Below are the code and all the weights of a small trained network. Each question names an input and a class and asks about switching units off, where a switched-off unit gives its printed mean instead of its output.

import numpy as np


def w(rows, s, z=0):
    codes = np.array(rows[::2]) - 128.0
    scale = np.full(codes.shape[1], s)
    scale[-1] = z or s
    return codes * scale


def f(y):
    return np.maximum(y, 0)


def log_softmax(a):
    a = a - a.max(-1, keepdims=True)
    return a - np.log(np.exp(a).sum(-1, keepdims=True))


def net(x, mask):
    res = np.array(x, float).reshape(1, 2) / 4 @ E
    y = f(res @ A[0][:, :-1].T + A[0][:, -1])
    res = res + np.where(mask, y, B[0][:, -1]) @ B[0][:, :-1]
    return log_softmax(res[-1] @ U[:, :-1].T + U[:, -1])


A, B = {}, {}
E = w([
[68,192,153,82,2],'x0',
[38,170,125,44,231],'x1',
],0.009)
A[0] = w([
[219,30,74,145,184,88],'neuron 1',
[104,175,128,85,53,102],'neuron 2',
[197,74,43,162,187,80],'neuron 3',
[112,154,147,102,31,110],'neuron 4',
[191,162,193,175,81,94],'neuron 5',
[139,89,167,131,126,255],'neuron 6',
[75,189,131,157,68,110],'neuron 7',
[146,149,151,79,47,101],'neuron 8',
[103,122,161,86,72,99],'neuron 9',
[141,128,159,176,169,117],'neuron 10',
[147,140,199,186,120,141],'neuron 11',
[148,151,120,155,126,230],'neuron 12',
[2,171,124,38,229,108],'neuron 13',
[216,107,115,177,61,88],'neuron 14',
[136,106,208,163,118,198],'neuron 15',
[128,98,138,214,86,118],'neuron 16',
],0.0093,0.008)
B[0] = w([
[124,79,31,114,137,202],'neuron 1',
[151,79,58,98,169,199],'neuron 2',
[134,43,74,99,178,189],'neuron 3',
[146,145,50,105,172,207],'neuron 4',
[192,136,153,166,142,177],'neuron 5',
[30,203,161,92,137,229],'neuron 6',
[119,55,66,119,216,189],'neuron 7',
[171,50,65,122,196,187],'neuron 8',
[145,110,66,105,129,172],'neuron 9',
[135,138,59,104,155,155],'neuron 10',
[134,146,177,162,134,164],'neuron 11',
[1,209,158,81,148,210],'neuron 12',
[224,86,194,241,30,254],'neuron 13',
[209,110,171,186,27,196],'neuron 14',
[94,201,189,134,125,190],'neuron 15',
[179,129,183,153,63,179],'neuron 16',
],0.009,0.0098)
U = w([
[208,93,204,187,65,100],'0',
[127,58,42,83,183,20],'1',
[8,175,207,83,127,254],'2',
],0.013,0.0025)

Each question gives the input, the list of numbers given to net, and the class t.
The units are the neurons (one row each of A and B). Each row of codes is followed by its name. A weight is (code - 128) times the scale printed after its matrix; where a second scale follows, it is the last column's (A, B and U).
mask holds one flag per neuron, in row order. A switched-off neuron (its flag False) gives its mean, the last column of its row in B, instead of its output. The means were averaged over made-up inputs and are rounded, as every weight is.
A unit's drop is (log p(t) with every unit on - log p(t) with that unit switched off) / (log p(t) with every unit on - log p(t) with every unit switched off).
The circuit of an input: a set's keep is (log p(t) with only the set's units on - log p(t) with every unit switched off) / (log p(t) with every unit on - log p(t) with every unit switched off). Starting from the 12 units with the biggest drops (on a tie, the unit counted first), units are removed one at a time, each time the one whose removal leaves the highest keep (on an exact tie, the one counted first), for as long as the keep stays at least 0.8.
units of the circuit, in order: the units of the circuit, biggest drop first
most important unit: the unit with the biggest drop
top k neurons: the k neurons with the biggest drops, biggest first
drop of u: that unit's drop, to one decimal
input [2,2], class 2: most important unit -> neuron 14
input [6,-5], class 1: top 2 neurons -> [neuron 13; neuron 4]
input [3,-3], class 2: units of the circuit, in order -> [neuron 13; neuron 1]
input [-6,-4], class 1: top 2 neurons -> [neuron 13; neuron 1]
input [-7,-4], class 1: top 2 neurons -> [neuron 1; neuron 13]
input [3,1], class 2: top 2 neurons -> [neuron 1; neuron 3]
input [6,5], class 1: drop of neuron 2 -> 0.4
input [-1,8], class 0: drop of neuron 13 -> 0.8
input [1,-3], class 2: drop of neuron 13 -> 0.8
input [0,2], class 2: drop of neuron 14 -> 0.1
